Rows lie near named flat spaces through zero. A row that begins with a name and a colon came from that space; any other row is followed by the name of its block's space that it lies nearest.
nez-bemer: [  0  -9 -12  -9   5  -2  -5   3   6   6  -4  -6   2  -7   0   2   4  -6
  -2   4  -7   6   5  -6   1   2   2  -5   9  -9  10   7  12  -2  -1  15
 -10   4   6  -5 -14   3   3  10  -8   9   5   8  -1   1   5  -3  -9  -4
  -5   1   5 -10   0   5  -6   0  -3 -11   3   1   4  -5   1   0   9   0
   0  -1 -12 -21   7  -1  -5  -6 -14   8   5  -3   1   4   8   7   2   8
  14  -6  12 -10  -5  -9  -2 -17   0   2 -16  -1   0  -2   5   5  -5   7
   6  11  -7   3   2   7   0 -11  10]
zep-fab: [-10  -2  19  -9 -10   1  -3   5   6  -5  -1  -7  -3   0   0   3  -5  -8
   2   3   1   0  -1   6  -5 -10   8  16   2  16  -6 -12 -15  -2   6  -3
  -6  -1   9  -7  -4 -16   4   1  -5   3  -4   2   0   7  10  -3   4   4
  -5   9   2  -1   2 -14   2 -12 -11   6  -1  -9  -6  10  -6   5  12 -19
   1   1  -1  -3  10  17  14  -3  -5  13  -7  -4 -11  -1   1   2   1  12
   8   0  -4  10 -13   1   8 -15   2  -4  -4   3  13   8   2  12  -9  -3
   0   5   8   2   4   3  -3   7  10]
vas-sol: [  1  10  -2  -3  -9 -19  -4   3  12  19  -1  10  11  -4 -14 -14 -22  -1
  -6   6  15 -13   0  14  12  -1 -14   9  -5  -5   8  -3   2   3   6  -9
  -5 -11   0  -3  11  -2  12  16   4  -2 -17 -12   6  14  13  13   3  10
  11 -12  15  11  20   6  -5  -5  -7   5  -1  11   1   3  13  -5   4  -4
  -4   4  19 -15 -11   6  14   6 -10  -3  13   6  -1   3  -3  20   1  -4
   9  12   5  -3 -20 -13  -2  -9   2 -12   5 -25   9   4  -2  -8  -1  -5
  -6   9  15  -7   3  -2   5  -5  -8]
getan-pekat: [ 0 -3  0  1  0  0  2 -2  1  4  0 -1  0  0 -5  0  0 -3  6  1 -4 -3 -2  6
 -3  3  1  0  4  1 -1 -1  4 -3 -4  0  4  0  0  2  4  1  0 -3 -1  2 -5  3
 -2  0  6  1  4  1 -4  0 -3  1 -1 -5 -3 -5  0  3  6 -5  0  1  1 -1 -2  5
 -3  1 -5 -2  2  2  2  0  1 -3 -1 -3  1 -1  5  4 -7  2  1 -2  3 -3  0 -2
 -2  6 -3 -5  2 -2  2 -1 -1 -3  2  1  3 -2 -3 -1 -2 -3 -1 -2  0]
dolef-kiper: [  1  -6   7  -9   4   4  -7   6   4   9  -6   9   5   5  -4  -6  -2   7
  -9   2   3  -4   1   0  -8  -5   1  -3  -5  -2  -4 -10   6  13   9   1
   1   8  -4  -3  -5  -1  -2 -10  -7   0  -5   8   5   1   1  -2  -1  -1
   5  -1  -1  -1  -8  -8  -4  -7  -4   0   4   5   1   0   0   8  -1   9
   1   1   1  -2 -16  -2  -1   2  -5   1 -12   0   1  -2  -2  -2   1   1
   5  -1  -5   4   3  -5  -5   7  -4   0   2  -2   0  -4  -7   7   3  11
   5   3   8   1  -4  -7   2 -10  -4]
[  0   4   5   3  -3  -2   2  -2   4  -7   6   8   3   3   6   3   3   3
  -2   6  -4  -1  -6  -4   2   1  -7 -10  -2   2  -3   0   2  -7   2   2
   2  -1  11  10   6   2  11   3  -4   8   3  -7  10  -4  -2   7   1  -4
   3   2   2   8   2  -5  -4   1   4   4  -4  -2  -5   0   3 -11  -6   3
   0   1  -4  -3   8   6  -2   0   8   5  -7   7  -5  -4  -1   1  -6   0
   0  -5   3   2  -6  -3  -3   1  -4   3   3  -2   4   0   1   2   2   2
  -8  -2  -5  -2   7   4  -2  -6   0]	dolef-kiper
vas-sol: [ -4  -9  20   9  -2  10   0  21   6   9  15  -6   2  15   4 -14  -3  -1
   2  15  -4  -1  -4   3   0   7   2 -20  -3 -16  11   1  20  -2  11 -17
  27  -9  -9  -9  -9  -3   0  -5   2 -31  19  -4   4  -1   5   7  -3   2
  19   4  11   6  -4  11  -5   6  12   5  -8  20  14  -9  16   9   4   7
 -13   2  11  -1  10  -5  -4  10  -3  -1   8 -19  -5  -5   0  -5   3   0
   6   5  -5 -11  -9 -24 -21   3  12   0  15  -8  11 -13  17   6  -4   1
  -9  -4   8  -5   4   5  -5   3  -6]
kigud-fipa: [-13  -8  18  15  -1   2  15  -1   2   7   4  -1  16  -9   2  -2  -9  -1
   0  -9  24   4   9   9  -1   6  -9  -4  -4  21  -4   7  -2  37  -5 -16
 -15   2 -12   4  -3   6 -18   9 -12 -17 -17   0   7   8  11  17   0  -9
  10   0   5  -3  -9   2 -11  11  -1  -8 -10   2   2  19  -4 -17  -1 -13
  10  11  -3   6   6 -14   1 -14   1 -16   7   4  -9 -13 -11  -6  -2   8
   5  -1  -9  13   2 -17  -6  -5  -1   6  -3 -10 -12  16  -6   5   6   1
  -7  -3   6  -3  -1  -3   8 -11  -5]
dolef-kiper: [  3  -2   4  11 -11  -1  12   1   5 -10  14   4   0   8   9   7   5   8
   3  10  -9   5  -3   2  10  -3 -26 -16   0  -1   8   3  -1 -21  -3   0
   0  -7  17   7  12   2  10  11   0   9  16  -8  10  -8  -4   4  -1  -3
   6  -5   6  19   4   2   3   9   4   1   1   0 -12  -5  -1 -14  -9   6
  -5   8  -8  -5  19   2   7   0  12  10  -9  14   1  -2  -2  -2  -8  -2
  -1 -10   4   1  -9  -8   0   4 -10  10  -1   0   3  11   1   7   6  -5
  -6  -8  -4  -3   3   9   0  -3  -3]
nez-bemer: [ -2   3  13  16   7   4 -11  -1  -2 -11   6  -6  12  10   2   7   5   5
   0   7  10  -4  -4   2  -4   0   3   8  -8  -7  -1  -2  -5   6   7 -15
   3  -3 -12   0   8   1  -7   0   4  -6  -4 -19  -3  -5   7  11  -3   4
  -2   3  -3  -5   5   4   2   9  -9  16 -11  -1  10   9  -5   1  -9  -5
  -1   2  18  -2 -10  17   6  -5  18  -2   4   3  15   1  -9 -14  -6  -3
  -3   8  -8  10   7   6  -1  14 -12  -4  -4  -1  -1   5  -2  14  -9 -14
   2  -2   3  -9  -8 -22  20   1  -3]
[ 1 -3 -2  1 -1  2  5 -2  1  2  0  1 -1 -1 -4 -2 -1 -4  2 -1 -2  0  0  5
 -3  0  2 -1  3  0 -4  1  5  2 -5  1 -2  1  2  2  2  3  5 -3 -1 -1 -1  4
  2  3  0  1  1  1 -2  3 -1  0  0 -3  0 -4  0 -2  1 -1 -2 -1  1 -2 -1  2
 -2  2 -2  3  0  4  0  0 -2  1 -2 -4  1 -2  2  0 -1 -1  2 -1  2 -2 -2 -2
  2  3  0 -1  2 -3  3 -1  2 -3 -3 -1  2  1  3 -1  0  1  1 -4  2]	getan-pekat
[-5 -3 -6 -3  0  0 -4 -3  5  7 -6  4  3  0  0 -1  2  1  2 -5 -6 10 -6  3
  0 -4 -2  5 -4  5 -6 -1  4  2  1 -2  5  1 -1  0 12 -5  3 -7 -4  0  2  2
  2  3 -1 -4  3 -3 -3 -3  4  0  9 -1 -5 -2 -4  2 -2  2 -3  1  9 -9 11  5
 -1  2 -2  0 -4  8  5  1  2  7 -4  1 -2  0  4 -2  3  1  0 -1  1 -7  5 -6
  1  2  3 -3  5 -2 -1  2 -5  1  0  2 -2  0  4  0 -8 -2  9 -7  3]	vas-sol
[ -1   4   2  -4   8   4  -9   0  -7 -14  14  -3   9  -3   7   8   0  -1
   4  -8  -6  -6  -1   6   3  -4   0   3  -4   1  -7   2   6   2   3   8
  -3  -1  -5   0  -6  -5  -7  -6  -9  -8  19  -2  -3  -2  11   5   5  -6
  -1   3 -11   6 -12  -3   6  -2   5  11   3   2   6  -3  10   3   2  -2
   5   6 -10  -2   1 -12  -4 -11  -2  -3  -1  -8   0  -3  -3   0   0   3
   1   4  -2   8   0  21  -7  -1   2   2   4   9   1  -7   7  -5   1  -7
  -2  -1  -3  -4   1  11  -8  18  -8]	vas-sol
mef-retek: [ -2   1   4  -4   7   2  -1   1  -6   0  -3   0   5   2  -5   1  -1   8
  -3  -5   5   2   7  -4   2 -11  -4  -1  -2  -2  -1   3   3   2   8   0
   0  -4  -9   5  -3   3   0   0  -2  -1  -1   5   1  -1  -4   0   3   4
   1   1  -7  -5  -2  -2  -5  -2   0   4  -2  -5  -2  -1   2  -3  -2  -6
  -1  -6   1  -1   7   6  -5   5  -5   1   1  -1   2   2  -3  -1   5   1
   2  -4   2  -2  -4   0  -4   0   6   6  -3   1  -5   2   1  -2   1  -5
  -5  -2  -6  -1  -7  -3  -4  -3   0]
[ 10  11  -7  -4   2 -17  -2  -9 -11 -14   6  -2  12 -15  -3   4 -10   5
  -8 -11   7 -21   9  11  12  -4  -5  17  11   4  -3   3  -8   1  -6  22
 -41   0   7  10   1   0  -2  21  -2  14  -5  -8 -10   0   9   8  -1   6
  -7   7 -12   8  -9 -13  11 -12  -1   9  15 -10  -3   1 -11   5  -7  -1
  10  -2   3 -10   0  -4  -3 -15  -8 -12   0  12  11  18  -3   5  -5   4
   5   8   2  26 -11  36   5  -2   0  -4 -10   7   4   4  -3 -14   4  -5
   2  -2  -4  -2   9   1 -13  15   1]	vas-sol

Rows lie near named flat spaces through zero. A row that begins with a name and a colon came from that space; any other row is followed by the name of its block's space that it lies nearest.
komaf_mipos: [  1 -11  -8  -1  15  10  -6   8 -10   0   7   4   4  11   4  -4  10 -11
   4   6  -7   0  -4  -8  -7   6  -3   4  -9   4  -8   2  -5  -1   6  -5
   4   1 -15  -4  -8   3   9 -12   6  -6  -2   1  -1   2  22   6   4  -8
  -7 -10  -1  -1   0   0 -10   4  11  -2   8  -2 -10  -4  -2   9   1  -1
 -11  -3   0 -14   5   6   5   8 -15 -13   8   6  -1   2   7   0  -8  -7
  11   9  -9 -10   5  -2  -9  -2   5  -9  -5  -1  -3   0   6   0  12 -18
   2  13  10   3   0  -4   9   9   8]
refab_vupek: [ -6   7   1   5  -2   1   2  -1   5   3   4  11   3  -8   0 -13  -2   1
  -5   3   2  -4  -4  -3  -8   5  -1  -8  -5  -1   3  -4  -1   4  -6   4
  15  11 -12   5   5   9   1   4  -1   0   5  -6  -7  -4   6  -3   2  -5
  -6  -6  -1   0   3  -1  -1   5  -4  -3   6  -4   1   4  -1   3  12  -6
 -10   6  -9   2  -2   1   0   6   1   3   0   1   3   0  -2   2  -5   2
  -4   1  -5   1   4   6   4  -1  10  -3  -2   3   1   1   0  -1  -1   0
 -15  -1  -6   1  -6   4   9   7  -4]
bam_veti: [ 12 -11  -3 -11  -5  -8 -12  -8  -7   4   3  -3  -6   2  -1  -5   5   0
   3  13  -9  -5   8  -5  -7  -9  -4  -5   4   0  -4  12  -4   0   8  -2
   7  -7  -2   3   0   2  -5  -1  -4   3  -1  -4   0   2  -1  -2  -2   1
  -9   0  -1   1  -4   6  -2  -5   3  -5   7  -2   2   9   6   2  -5  -7
 -12   2   0   0  -1  -2  -2  -1  -3  14  -4   2  -3  -9   0   8   5  -4
   6   7   4  -2   0  -1  10  16   6  11  -5  -7   3  -4   6   9  -2  12
  -9   9   2   3  -6 -12   2   1   0]
komaf_mipos: [  8  -6   5  14 -18   3  -9 -14   1 -19  -1  10 -13   2  -3 -10   1   1
 -11  14   2   2 -10  11  15   3 -29 -20   8  10  12 -13  -1  -6  -5  -6
   5   5   0 -14  12   3   3   4   5 -11  -1  22 -22 -17  20   4 -11  11
   2  11  -1  10  -4  25  13   3 -17  -9  -6 -14   1  -7 -12  -2   6  -3
  27 -13 -17  -3   3   9 -18   1  22  -2  13  -6 -11  -8   2 -17  15  -7
   2   3  -4  -1   2  -6  -6  -9 -15 -13 -21  -6  -7  14  -9   4   1  17
  14   5 -13   2   8  -6   8   4  -1]
bam_veti: [ 18 -12 -11   1  -4  17  -6  12  14   5   2  -4   8   8   1 -16  -8   1
  13  -2  -3 -28   8   5   4  -2  -4 -20  -4 -19   2  -3  10   2   2 -13
   6   2  -6   7  -7   2 -12  -7  -9   6   5   1   1   6  12  -1  -7   5
  -3  -1   6   3  11  15   2 -25  -8   3  -6   9  18 -23  -5  13   9   2
  -1 -13 -11   9  -2   2  -8  15  -5  -3  -6   3   7  -9 -12   4  -4  17
   2  -7   0  -7  11 -16  14  17  -3   0  11   0   1 -20  -6 -14  -4   1
   3  11  18   6 -11  13   7  -2   0]
bosen_siten: [ 12  12   8  16  -4  -6   5  -3 -22   2   6  -3 -39   4 -14 -10   6   9
 -11  -8   3  15   1  -6   0   7 -11 -16   9  13   6   4 -10   5   6   1
   0  -6 -14   2  -3  -1   7  -6  14  25  -2  -6 -23 -17  -4  -1  -2 -25
   6   0 -16  13  -2  20   5   1  24  -1  -4  -9   0  -1  20 -17  -5   1
   7   1   1  -7   2   3   4 -15 -12  19   2   0 -17 -10  10 -16 -11 -10
  -4   1  14   3  -4  -6  -2  -3  -8  -3 -12 -10 -19 -13  -7 -11   1  17
 -20 -12  -3   7  25  11  10   6 -15]
kaba_fot: [ 19  -4 -12  12  -4   7  16  -4  -9 -28  -7  -5  -5 -19   8 -18   5  -9
   8   4  17   8  -9  10  -8  -1 -11   9 -11  11   6  -8   3  -8   8 -12
 -16  -3   7   9   4  -9  -2   6   7  -7   0   2   4  -1 -17  14  -6   7
   4  10   7  -4  16  -5  33 -14  -1  23  -3  -4   1  13 -12   9  -5   3
  -1  -9   7 -18   7  -6   2 -10   4  -9   8  -2  -5   0   0   6 -10 -14
   6   2   8   4  -4  -4  -6  11  -9 -14  -2  -9  -3 -12  -6  -2 -13   1
   0  -1  15   6   6  11   3  12   3]
voto_kiga: [ 12  -1  13  -5  -8  -7  -3   3  19   7  10   9  -5   3  -8  -7  -5 -12
 -24   4   5  12  16  -3  -9  -9  -3  -8   6   6  -5  -2  10   0   6   3
   3 -20   2  -1  20   1  18  -2  -3   9 -14  -9   5  -9  -1  -8   1  -9
  19   7 -16   3  -1   6 -17  -8   8 -16  -1  -3  -5  -5  13 -22  11   5
   8   2   3  22  -8 -20  -2 -16 -11 -19   9 -12   9  -5   1   2   8  10
 -13  -8  -5  -9  13   9  -4   1  -7   3  14 -15  11   3  -4   3   9 -10
 -11  -3 -11   3 -14  19  -5   4   5]
notek_kagaz: [  4  -2   3  -7   2  13   4   6  -1   5  -6  -1 -23   9  -2   4   0 -11
   8  11  -8  -2   3  -3  -3   3  -2  -6   9   6   7   0  12 -12   1 -10
  -4 -19   5  -8  -5  -4   4 -11  12  -2   7   1  11  -6   8  -4  -7   0
 -11  -3  -2  -4   4  -9  -3   1  -4   0   5   5  -9   6  -3   9  -7  -7
   3  11   8 -10  13   1   1   3  10   3 -11   5  -3   1  -9   7   1 -14
   5   2   3   1   0   8 -10   3  -2   1  -1 -11  12   6  -3   0   5  -9
  11   6  -8  12  -3  -2   9  -3   0]
danuf_sis: [-17 -12  -9   7   0  -2   1  -3  20  10   4 -13  15  -2   0   7  20   0
  13  -4  -4 -20  12  -3 -14  -9   3 -14 -13  25 -20  14  -2   3   8  -6
  16  -7  -4   7 -18  -9   2   8   2 -17   5   4  -7  -2  15  -3  13  12
 -13   7  -9   0  10   4  -5  -2  -2 -14 -15  -2  -2 -13   9  -5  10  -3
  22 -11  19  -4 -15   4  -3  -1   5 -23  11   5   9  -7  -4  11   0  -5
   9  15   2   1  -7  -5  -2   7   5 -10  -7  -3   6 -12   4 -14  15  -6
  11  -3  -2  -3  13   2  -7  -8   4]
voto_kiga: [-13  -1 -16  -5  16   1   2  -4   3 -12  -4 -14  -4  11  16   7  -4   9
  14 -19  -6 -17   8  -3  13  -9  10   2  -2 -10 -11  -6 -17   2 -15 -11
  -7  16  18   6   0   3 -14   9   5  19   2  17 -17  -2   5   8 -13 -13
 -20  -1  19  20  -6   2   8  -1 -18   5 -20  -6  -3  13   6   9   7  -1
  -3   2  -8 -16   4   5   8  24  -4  13   5 -12 -27   1 -14 -19   3   8
  26   9  -1   8  -4  -8  23 -10   1  -8   5  -5  21  21   7  -9 -16  -2
   1 -14   3  -1  -6   0   8  11   8]
[ 13  25  10  10   1   8 -14  15   1  19   2 -12  13  18   2   0  10  -2
 -13   5 -17   0  16 -23  18  -9  18   9  -1  -1 -11  26   7   4  -6   7
  -5  -4  -3  -7 -16  -2  -4  -6  -7 -13   8  26  13   6  21 -12 -27  18
 -17   5 -24   8  -9  -5 -32  29 -27 -13  18  -3 -18 -19 -16   0   8   0
  12  -2  -6   2 -15  -5 -17   0 -21  -5 -16  -5  -3   5  -2   5  18  18
  -4  12 -14  18  -6  10  26  12 -12  -4  16  14  13   5  17  -7  10   4
 -18   6  19   7 -17   4   1   9  14]	kaba_fot
[  0  -5   8   2   3   5   1  -5   0   4   1   5   0  -9   3   0   8   3
  -3   5  -5   1  -2  -1   3  10   1   2  -7   1   6  -9   6   6   4  -7
   1  -3   1  -4   0   1  -3  -4  -1  -3   0  -3   3  -9  -2   5   3  10
   6   3  -8  -7  -9   5   4  -5   5  -2  -4   6  -8   5   5  -5   4   0
  -9  11   2   6   3   4   6  -7  -3   3   5  -2  -1  -3   7   8  -3  -1
  -8   1 -11   1   7 -13   2  -5  -5  -3  -1   1  -8 -10  -3   1   2   3
  -3   3   3   3   8  -8 -10  -4   4]	voto_kiga
refab_vupek: [  7   6 -14   1  -8  -3  -9  13   3  12   8   5  12   3   4  -4  14 -17
   2  -9  -1   9  10  -9  -1   4   8 -14   4   8  -2   1   5  14  10  -6
 -13  -7   7  -3  -2  -7 -11 -13   6 -19   6  10  -4  -1  -9   2   3  14
   8  -6  -4  -7   6  -2   6   2  -4  16   8   5   4  -2   5  -1  -3  -1
  -2 -15   3   8   0 -15  -5  12  -6   5  -2   5   8  -2   0  -5  -5 -16
   5  -2   7   0  12  -6  -9 -13 -14  -8  -4   4  -1 -10 -11  -3 -13   2
  13  -2   2   2   0  10  -7   0   2]
[  1   0 -18 -16   4  -8 -25  11   0  -7   9   7  16  -1  -7 -16   3  12
 -14  -7  -1  -6   1  -4 -17  -9  10  -6  -3  43 -13  16 -17  13   7  11
   3  -3   8   4   3  -2   8   2  -4  -4 -16 -16   3  10 -17   4   9   1
 -17   4   2  -1 -17  -5   1  12  19   4 -23 -27 -14  -7 -15 -16  22  11
 -12 -10  16  -2 -14  22  -4  -4   3   8   3  10  -7  -5   4   3  11 -17
   0  -1 -22   2 -16  11  -5  12  -5   9  24  -9 -19   0  18   1   8   9
 -14  15  -6 -14  -6   0 -13  -7  16]	notek_kagaz
[ -2 -12  -5 -17  -1   4   0  -3  28 -12  -7   3  30  -4  26   9   5 -12
  11  10   2  -9   7   2 -11   0   6  20  -5 -16 -16 -10   0  -7  -3   5
   7  10  15   1   5  -1   1  -2 -17 -14  -3   9  11  20   1   5   9  13
  -8   5   5  -5 -12 -12   3   1 -24  15  11   1  -2  -1 -26  11  -2 -12
   6  -4  -4   1 -11 -12  -1  22  13 -19   6   4  16  14   2  15   8   5
  -1  -5  -7   3 -12  -5  13  -4   5  -1   5   6  16   3  -1  11 -11 -16
  19  16   1   2 -19   4  -9  -8   7]	bosen_siten
bosen_siten: [-10 -12   5 -11  -7   7 -27   0  28   0 -12  -1  49  -4  21  14  -6 -24
  27  10  -4 -25   0  11 -12  -2   2  11 -16 -26 -10  -8   8   4  -4   1
   3   7   0  10  -1   3  -4 -13 -22 -28   9   8  19  23   2   7  10  20
  -3   3  12  -7  -7 -31   8  -2 -19   3   9  -1  13  -4 -34  13   5  -5
   2   2   1   4  -3  -9  -5  23  27 -17  -2  -6  20  11 -14  14  19  11
   3   3 -18   4   2   9   9   1   9   7  19  12  10   9  10  10  -9  -6
  27  10   6  -4 -24 -16  -9 -18  20]
